What can hang from each mark:
geko: fekigu fopa limug tobub
regu: fekigu tobub
kurak: kema regu vizupir
fulud: bepip fopa regu
kema: bepip kurak regu
nolazon: kema limug vizupir
fekigu: fopa geko kurak tobub
tobub: bepip fekigu regu
bepip: fulud kurak
fopa: fekigu regu tobub zelon
vizupir: fopa kema regu
zelon: limug nolazon tobub

Known rows, with every way that one mark hangs from another:
vizupir[fopa[tobub[bepip[kurak]] zelon] kema regu]: -516,-84,-183,-121,-23,-204,225,356,-475,-137,-108,2,62,175,365,82,-457,552,-322,-193,149,-150,126,42,350,-153,-201,86,285,-431,9,-194,-82,229,244,-133,113,-187,310,-86,-103,172,104,66,221,-163,-15,44,-294,39
fopa[fekigu[geko[tobub]] zelon]: 35,28,409,-323,81,-167,-339,382,-383,104,-214,-187,181,-98,70,-38,-133,426,-43,-87,-154,-262,20,245,169,-217,-157,-140,27,-337,55,-215,-115,13,-45,-216,-10,-165,177,-88,111,380,245,-48,-80,-96,-69,-227,-4,179
kema[kurak regu[fekigu[fopa geko[limug]] tobub]]: -226,-260,553,-80,199,-227,-290,248,18,-77,-310,237,-469,-99,-151,323,-452,51,-275,-282,4,-41,-3,364,-120,-202,-106,-73,301,-121,268,-318,-138,264,-173,-258,-132,71,-48,337,112,60,216,456,63,-451,279,-175,-57,-200
tobub[bepip fekigu[fopa geko kurak] regu]: 3,-123,461,-121,-80,-139,-384,-39,-212,-215,-766,290,-380,-171,31,-84,-165,-8,-411,-518,-53,-372,-93,-242,388,-158,31,-280,166,-11,120,-405,-120,349,-325,8,-203,19,345,83,-44,275,211,264,-182,5,-376,-23,-344,292
kurak[regu vizupir[kema]]: 213,-166,145,-64,-102,166,-182,189,-146,71,-192,-167,-289,1,12,33,-182,338,203,-173,68,-172,-40,385,156,-156,38,-27,83,29,132,-67,28,153,-39,-326,-141,-119,121,-204,17,100,176,113,15,-68,176,-75,66,-188
fekigu[fopa[regu tobub] kurak]: -149,-68,112,-243,-137,-157,-254,177,-325,-144,-379,6,-294,-297,24,-25,-154,576,-148,-544,-19,-11,21,179,-180,-53,-1,-149,328,-248,314,-482,-266,201,55,-352,25,-45,305,-272,131,147,-23,-31,17,-158,139,-145,-181,39
vizupir[kema[kurak] regu[tobub[bepip]]]: -474,-150,28,-71,-7,-275,-37,-50,-135,-229,-10,30,-292,278,347,141,-349,77,-211,6,57,-47,-42,191,125,-288,-97,280,142,-150,20,-65,-8,116,-35,-100,-19,176,78,230,-103,-185,72,225,227,-88,106,176,-261,-163
fopa[tobub[bepip fekigu] zelon[limug]]: 205,-42,309,-219,-25,-122,-145,36,-103,-70,-348,92,-121,103,471,-145,-107,21,-15,16,138,-308,-13,-63,409,-162,-172,108,-332,-71,77,101,-245,123,101,11,216,-153,-74,-80,17,222,371,71,-52,-3,81,-101,-362,260
tobub[fekigu[geko kurak[vizupir[kema]]] regu]: 272,-181,451,16,-141,-27,-332,44,-284,-97,-409,153,-101,-145,-75,66,-82,37,-123,-407,109,-267,-156,31,290,-106,49,-195,231,0,59,-302,-111,226,-353,-227,-324,-154,423,27,0,297,105,285,-302,133,-325,-56,-226,95
vizupir[fopa[fekigu regu[tobub[bepip[fulud kurak]]]]]: 0,83,-58,-457,51,-247,-340,354,-402,-208,-424,-151,-279,-574,142,-166,-255,465,-505,-214,-177,-329,43,87,138,-454,-293,38,3,-618,-70,126,-75,111,344,-88,-151,-108,48,137,-120,119,164,49,445,-133,80,74,-271,-6
kema[bepip regu[fekigu[geko]]]: 16,-647,262,-29,66,-149,-500,-36,-99,-35,-386,201,-357,227,80,162,-247,61,-87,-86,-150,-116,45,152,29,-152,-23,-190,-18,-121,326,-309,-69,264,-126,-169,-226,-13,189,200,89,30,227,143,-9,-335,18,12,-68,-208
bepip[fulud[fopa[fekigu[kurak] tobub[regu]]]]: 0,-143,243,-177,-130,-426,-481,39,-477,-220,-410,-105,-157,-319,-107,-95,96,330,-215,-379,-37,-250,-9,86,-63,63,-143,-181,141,-398,113,-178,-295,215,133,-354,-197,-223,221,-283,101,302,78,37,193,-48,-137,-6,-333,-88
regu[fekigu[fopa kurak[vizupir] tobub]]: 84,-396,309,-123,43,-143,-178,525,-107,-121,-312,-20,-362,-313,-230,186,-256,232,-158,-297,92,-116,-69,239,-317,-210,74,-281,480,-129,261,-637,-389,181,-190,-310,-29,-139,459,-344,135,59,100,321,-27,-68,-45,-120,194,13
fekigu[geko[fopa[tobub zelon] limug] kurak[vizupir]]: -115,24,408,-127,45,-412,-292,392,-200,225,-212,-193,48,-397,-198,238,-323,411,-103,-352,149,-205,10,231,90,80,82,-340,486,-217,275,-443,-494,173,-20,-587,41,-464,288,-127,139,483,167,106,-127,-220,232,5,-152,-63
vizupir[fopa[zelon[nolazon]] kema[kurak] regu[tobub]]: -616,-374,-17,-135,-25,-177,-43,224,-300,-269,136,-81,-14,613,91,18,-460,413,-155,-41,246,269,166,444,-15,-437,-266,45,408,-178,-46,-104,-22,69,201,-418,44,99,231,85,-64,-25,45,334,73,-183,112,138,-64,-328
vizupir[fopa[zelon] kema regu[tobub[bepip fekigu]]]: -345,-106,81,-209,-57,-149,46,337,-177,-259,-207,-61,32,185,361,-30,-456,272,-377,46,163,-209,52,92,391,-420,-226,66,172,-178,-117,-154,101,-20,77,-92,145,116,197,135,-226,-1,196,245,161,-70,-84,68,-208,258
kema[kurak[vizupir[fopa[zelon]]]]: 8,65,264,0,24,-21,-66,363,-30,-41,82,-77,-215,220,53,111,-153,188,-15,-166,295,-70,145,417,-30,-326,-2,69,51,-99,-65,-5,-242,122,75,-298,64,-167,21,-226,5,158,236,102,87,88,66,121,65,-456
regu[fekigu[fopa[zelon] geko kurak tobub[bepip]]]: -351,-538,278,-100,102,-388,-320,554,-283,-152,-557,1,-356,-27,-86,69,-375,252,-343,-249,-21,-207,-34,-53,-29,-223,-57,-340,527,-198,352,-652,-269,260,-239,-138,4,-35,475,-267,95,113,241,160,13,-188,-324,-271,-74,256
geko[fopa[fekigu regu tobub] limug]: 66,167,225,-345,70,-298,-309,149,-81,7,-314,-83,162,-615,92,-16,-109,391,-52,-324,-73,-255,-6,340,128,-108,46,-216,274,-336,155,-242,-265,-11,283,-449,-82,-255,-82,37,84,402,7,-2,-5,-249,578,-133,-405,-68
fopa[regu[fekigu] zelon[limug]]: 196,-535,170,-182,64,-144,-208,180,-191,-151,-339,25,-55,-46,320,-70,-84,286,201,78,195,-177,-87,251,-82,-279,-175,-179,-181,-131,44,-213,-172,82,210,-358,-27,-86,14,5,179,22,209,255,148,-202,374,-228,-97,240
kurak[regu[fekigu[fopa geko tobub]]]: -35,-442,334,-119,111,-42,-426,429,-230,28,-543,57,-536,60,-197,-17,-330,367,-105,-220,-125,-93,94,271,25,-258,-62,-304,301,-18,308,-502,21,279,-247,-230,-105,44,207,-190,108,66,67,257,-108,-336,-49,-397,62,92
bepip[fulud kurak[kema regu]]: 313,89,3,-171,-17,-119,-137,356,-323,25,-84,-27,-555,-226,40,-149,54,521,111,-266,55,-353,24,155,124,-101,-262,100,-73,-253,-67,-35,-81,521,181,-196,-139,-184,-35,-93,81,243,266,-30,260,-91,264,91,66,-71
fekigu[geko[fopa] tobub[bepip]]: -228,-52,180,-160,-12,-198,-478,160,-55,81,-409,1,-262,-95,100,17,-261,116,-177,-168,-215,-248,109,-9,353,-270,-3,-332,222,-44,140,-348,-77,95,-259,-27,-59,25,171,127,-50,102,85,129,-127,-161,-142,-87,-245,-61
kema[bepip[fulud] kurak regu[fekigu]]: -7,-560,39,55,141,-355,-352,24,3,-116,-101,221,-571,219,8,35,-18,-45,-31,-72,35,-92,-6,296,-209,-129,-200,218,-42,-165,197,-50,-244,379,126,-153,-266,-5,61,269,112,-21,288,17,308,-260,325,211,-170,-580
fulud[bepip[kurak[vizupir[kema]]] fopa regu]: 103,-504,-16,227,-459,-17,-132,130,-298,35,-141,-146,129,-376,-216,344,-385,140,-256,-195,45,-239,198,16,61,-12,-82,-294,132,-87,40,-269,10,141,-176,-386,-74,-248,264,-258,-189,-90,100,379,-18,27,115,-83,193,-261
regu[fekigu[fopa kurak[kema vizupir]] tobub[bepip]]: 181,-168,463,-303,125,-330,-89,433,52,-366,-338,-176,-644,-386,98,368,-424,81,-265,-224,162,-362,-159,78,-220,-271,15,-185,255,-275,224,-536,-535,214,-165,-374,-100,-229,205,-328,23,44,384,394,224,139,-15,123,102,182
nolazon[limug vizupir[fopa[zelon[tobub]]]]: -150,115,33,-438,-80,233,-345,274,-259,-189,-201,-290,120,76,375,-15,-364,202,-63,-400,-6,-271,-81,261,268,-401,-124,57,120,16,-97,-267,-7,-67,136,-156,262,-318,63,-379,-95,195,163,204,93,-88,65,-67,-205,53
geko[fopa[fekigu tobub[bepip[kurak]]]]: 115,137,115,-331,146,-341,-240,111,-188,14,-341,-26,-99,-466,289,19,-167,212,-379,-231,-124,-365,56,-8,276,-251,-7,-33,76,-412,65,-124,-392,219,202,-78,-76,-419,39,-2,-65,465,206,-15,174,-88,33,191,-371,10
geko[fekigu[fopa kurak[kema]] tobub]: -1,229,382,-235,-30,-207,-30,409,-11,-153,-203,-111,-294,-594,-14,226,47,425,5,-370,14,-278,3,202,-222,-156,-41,-199,363,-331,31,-786,-285,442,-154,-348,-66,-164,414,-270,175,307,220,128,-67,88,125,-110,144,-82
bepip[fulud[fopa[regu[fekigu tobub]]] kurak[kema]]: 287,-184,10,-241,-29,-471,-235,559,-300,-306,-171,-35,-500,-583,165,72,-129,321,-127,-86,69,-360,26,92,-320,-297,-373,-167,28,-370,-34,-277,-252,133,215,-319,-117,-179,-80,-6,-1,-78,160,330,523,-129,245,6,-39,260
geko[fekigu[kurak[kema regu] tobub] fopa limug]: -115,178,351,-45,7,-362,-263,385,100,-1,-299,-44,-319,-725,-270,167,78,400,177,-312,42,-357,22,407,-38,-90,144,-322,627,-169,119,-675,-149,562,-13,-533,-120,-245,95,-220,152,333,210,151,-109,-173,484,-121,25,-299
fekigu[fopa kurak[regu vizupir[kema]] tobub]: -113,-293,172,-52,-165,49,-153,407,-271,25,-334,-79,-347,-168,-341,120,-315,595,6,-498,8,-33,-74,437,-39,-44,70,-195,676,-18,383,-506,-94,292,-235,-360,-82,5,426,-417,75,160,133,108,-162,-66,-13,-222,145,-175
kema[regu[fekigu[geko[fopa]] tobub[bepip[kurak]]]]: -55,-245,278,-245,196,-354,-460,206,-175,-17,-552,179,-454,-428,148,243,-474,62,-448,-72,-143,-357,44,60,122,-385,-152,-229,24,-250,117,-296,-194,284,-55,-125,-242,-229,41,479,-86,107,347,442,311,-424,0,149,-187,177
bepip[fulud[fopa] kurak[vizupir[kema]]]: 250,-270,-146,5,-242,-101,-68,401,-298,54,-44,-154,-179,-333,-25,99,-140,327,-96,-249,70,-223,22,71,30,-98,-211,-126,221,-163,-28,-102,-147,143,40,-143,-85,-170,325,-20,-54,141,93,189,225,-33,-1,83,-37,-199
fopa[regu[fekigu tobub[bepip[fulud kurak]]] zelon]: 16,-228,-112,-338,180,-522,-246,656,-432,-184,-362,-91,-406,-529,245,-175,-243,286,-311,117,64,-458,-41,-55,-78,-398,-420,98,-131,-401,19,44,-249,55,378,-153,-59,-273,10,195,10,-85,326,178,695,-308,235,4,-148,456
fekigu[fopa geko[limug] tobub[regu]]: -302,15,433,-128,-13,-19,-245,266,-203,23,-455,219,-67,-215,-168,38,-286,268,-141,-465,-117,-202,31,21,349,-5,-39,-401,380,13,202,-384,28,83,-321,-117,-81,84,120,165,153,168,-10,357,-319,-288,-10,-453,-18,35
fulud[bepip[kurak[kema regu]] fopa[zelon[nolazon]]]: 190,-344,61,-35,-271,-214,-230,281,-457,-122,-194,-115,-203,-23,-92,-48,-291,427,89,-194,98,-269,181,174,-62,-102,-151,-425,-5,-71,110,-117,-106,346,161,-390,-9,-287,-69,-378,-84,189,388,233,97,-150,200,79,236,-71
kema[bepip kurak[vizupir] regu]: 107,-190,272,68,-80,-77,-263,-138,23,24,-43,258,-449,232,18,261,-138,11,63,-218,5,-77,44,457,-48,-66,116,160,-67,5,294,62,-233,254,-36,-212,-111,-36,-56,91,42,56,348,12,-30,-23,249,300,-38,-693
tobub[fekigu[fopa[zelon] geko kurak]]: 58,-250,383,-100,-95,-156,-286,352,-267,8,-401,47,-152,-29,-81,-90,-148,369,-328,-400,77,-136,12,-10,126,-197,-58,-220,350,-49,134,-514,-160,306,-201,-144,91,28,444,-93,46,401,200,37,-194,-59,-313,-66,-58,265
vizupir[fopa regu[tobub[bepip]]]: -432,-8,90,-299,-34,-91,-143,82,-140,-240,-248,-96,-253,98,308,49,-462,279,-337,3,-24,-138,124,122,203,-387,-84,-51,-23,-267,-89,-157,69,44,81,-149,109,117,133,122,-142,-190,57,336,253,-200,56,191,-65,10
nolazon[vizupir[regu[fekigu]]]: -21,-331,129,-301,38,24,-14,73,-215,-210,-137,-66,-96,-53,212,-26,-137,71,-117,25,33,-253,-79,268,68,-313,-65,37,-9,-80,-49,-494,-72,132,2,-276,-2,-102,189,-54,18,-69,-79,408,141,-267,250,157,-251,229
nolazon[kema[bepip regu] limug vizupir]: -177,-78,48,-522,-243,446,-304,-173,-197,-197,-191,-33,-39,4,239,82,-82,-15,8,-326,-500,-227,-260,290,56,-225,-92,135,-89,135,247,-253,-46,29,-144,-84,121,-138,98,-21,-86,161,314,58,-43,-260,258,326,-445,123
regu[fekigu[geko[limug]] tobub]: -62,-236,380,-204,224,-211,-381,325,-12,-49,-251,-88,-186,-265,67,119,-351,-4,-174,36,-15,-173,-29,19,15,-306,-92,-210,97,-179,86,-284,-90,1,-84,-205,-41,-145,50,222,100,-48,53,470,133,-440,191,-207,101,185
fulud[bepip fopa[fekigu zelon] regu]: 7,-513,243,52,-351,-222,-393,112,-311,-46,-280,-320,293,-134,-180,83,-202,238,-280,-11,-25,-281,258,118,39,-85,-107,-318,-32,-191,46,-203,31,32,9,-485,61,-111,61,-436,-95,49,232,99,25,2,63,-175,130,-119
fopa[zelon[nolazon tobub[fekigu]]]: 348,-246,146,-283,-69,-130,-511,215,-222,-208,-240,78,-82,235,232,-317,-173,36,101,-190,193,-245,104,84,226,-369,-97,-106,-47,140,-95,41,-62,64,309,-163,138,-184,160,-125,-42,189,272,206,-180,-64,50,-88,-134,78

Rows:
-3,-117,375,-92,-161,-96,-281,225,-162,-57,-271,-161,-315,-493,-149,375,-135,335,-121,-142,22,-145,-11,434,-210,-207,14,5,273,-241,170,-261,-69,284,-115,-449,-176,-135,367,1,78,83,254,233,70,-79,2,12,54,-358 : geko[fekigu[kurak[vizupir[kema[regu[tobub]]]]]]
289,12,317,-216,-201,-88,-76,305,-163,-204,-250,-51,-405,-383,-36,209,-142,544,51,-590,124,-223,-96,329,-188,-68,102,-271,348,-193,211,-542,-351,265,-89,-521,-98,-47,244,-376,109,221,168,76,-93,216,182,13,-1,-49 : fekigu[fopa[regu] kurak[kema vizupir]]
-161,90,100,-325,-64,43,-342,241,-145,-192,-238,-110,-210,-215,203,-56,-265,404,-150,-152,-32,-48,144,254,-36,-445,-127,-138,-8,-221,-27,-146,57,-94,120,-253,18,54,-17,40,-39,-139,3,218,206,-206,147,-85,51,-25 : vizupir[fopa[regu[tobub]]]
-358,-166,170,-107,-48,-326,-538,122,-142,13,-461,10,-285,-215,-45,51,-228,177,-234,-315,-187,-200,17,-21,181,-198,71,-388,454,-134,206,-554,-182,263,-276,-104,-93,-19,378,3,-17,143,96,100,-112,-155,-205,-5,-230,-63 : fekigu[geko[fopa] kurak tobub[bepip]]
-199,-345,304,-91,-63,-128,-380,310,-434,98,-497,-93,-362,71,-226,-60,-266,695,-140,-424,3,-71,37,241,46,-84,-15,-279,382,-81,302,-486,-55,447,-114,-387,-6,-7,356,-280,125,328,242,-8,-43,-256,-121,-120,79,89 : fekigu[fopa[zelon] geko kurak[regu]]
-281,-108,81,-472,-173,441,-174,-131,-117,-301,-131,32,-74,21,109,36,-117,87,-95,-347,-333,-172,24,371,121,-254,-75,-35,-20,15,139,-344,19,184,-98,-164,-13,-40,182,-82,-135,117,240,83,-123,-273,133,286,-413,-217 : nolazon[kema[bepip regu] vizupir[fopa]]
90,-463,309,-149,132,-61,-299,278,-79,-46,-396,-31,-345,34,51,64,-275,185,-237,-202,-14,-90,49,27,2,-305,-64,-303,171,-99,124,-524,-129,196,-214,-174,-116,2,341,12,96,131,18,295,-23,-227,-125,-185,0,90 : regu[fekigu[fopa geko]]
-29,-487,1,19,-119,-120,-186,18,-76,-43,-75,-108,-88,-13,29,204,-206,213,-24,-272,40,-38,-127,111,-32,-46,134,-98,395,-119,305,-376,-273,170,-116,-257,-135,-147,482,-137,45,111,146,5,-52,30,-14,194,82,-352 : fekigu[kurak[vizupir[kema[bepip]]]]
-360,313,145,-441,7,277,-169,-60,-167,-385,-177,-35,-526,98,169,-105,-93,-100,-69,-350,-191,-241,30,412,160,-332,-45,297,-87,-18,103,-78,-110,333,-1,-191,22,-279,-95,-518,-201,118,222,59,41,-166,232,166,-766,-158 : nolazon[kema[kurak[regu]] vizupir[fopa[tobub[bepip]]]]
10,-176,217,-26,-182,-146,-438,145,-47,35,-465,59,-235,-260,-145,-149,-109,-146,-258,-179,-88,-474,84,-263,625,-82,-239,-30,26,-107,-36,-35,121,253,-66,-135,-40,-11,145,145,-65,19,192,192,-124,-137,314,-229,-376,53 : tobub[bepip[fulud[regu]] fekigu[geko[limug]]]
162,-30,415,-130,-40,39,-200,243,39,71,-374,140,-108,-211,-34,-48,-217,115,-227,-403,-31,-209,8,-43,365,-164,-7,-246,263,37,72,-354,-1,167,-213,-12,65,83,189,200,22,314,56,246,-300,-216,88,-205,-114,130 : tobub[fekigu[fopa geko[limug]]]
-78,-396,-15,28,-380,-108,-414,140,-171,-20,-213,-150,-232,-115,-139,-49,-2,191,-94,-114,-28,-201,261,4,83,-87,-277,-169,15,-77,-68,-191,82,138,55,-369,39,38,162,-199,-20,-165,79,187,148,-98,195,-120,-16,-178 : bepip[fulud[fopa regu]]
-26,-224,190,-255,174,-191,-142,273,2,-210,-433,-39,-466,-69,293,40,-313,31,-260,-159,25,-237,28,-81,29,-232,-70,-69,42,-195,227,-332,-335,123,12,-87,-1,-184,164,-202,44,46,157,204,210,-177,42,-134,-208,140 : regu[fekigu[fopa[tobub[bepip]]]]
-11,-246,-22,-75,-194,-247,-268,409,-247,4,-116,-254,-163,-17,58,-163,3,366,-9,-50,87,-221,126,68,-16,-124,-282,-159,1,-86,-36,-89,-81,37,164,-195,129,-3,134,-104,39,69,188,18,315,-160,17,-8,-4,-41 : bepip[fulud[fopa[zelon]]]
96,27,413,-267,-78,-54,-309,209,-281,-5,-618,351,-508,-306,90,85,-449,174,-590,-355,-218,-328,72,-53,369,-304,-172,-36,5,-117,171,-107,-2,304,-208,160,-2,71,57,386,-146,206,381,285,-10,-224,-236,33,-191,287 : kema[regu[tobub[bepip[kurak] fekigu[fopa geko]]]]
-124,49,219,-286,-122,-334,-321,182,-204,-266,-250,-73,-654,-273,63,92,-128,306,-106,-276,-40,-360,-103,120,-22,-54,-262,77,21,-374,134,-115,-189,386,10,-212,-148,48,62,18,47,9,453,21,350,-53,80,166,-108,-128 : fekigu[kurak[kema[regu[tobub[bepip[fulud]]]]]]
200,-128,258,-83,-111,12,-360,123,-227,29,-309,-107,-453,-199,-163,7,-88,352,131,-275,65,-193,-60,373,-80,-110,167,-108,75,-60,167,-198,-147,341,12,-415,-78,-217,199,-348,77,117,230,114,68,-102,177,119,153,-123 : fekigu[kurak[regu vizupir]]
-130,199,354,-162,4,-202,-301,135,-207,-145,-388,45,-117,-649,-6,24,184,159,33,-173,-23,-362,-24,117,-102,-170,-22,-155,26,-236,-84,-449,-136,291,-56,-288,-222,-313,332,6,175,141,162,288,59,-111,90,-103,46,16 : geko[fekigu[kurak] tobub[regu]]
-384,-169,62,-50,-19,-209,-28,14,-187,-139,158,16,-161,288,222,144,-266,246,-137,-15,117,109,7,341,-23,-272,-130,264,198,-127,-24,-150,8,108,-31,-223,1,182,112,236,-19,-122,-49,231,142,-131,138,134,-82,-211 : vizupir[kema[kurak] regu[tobub]]
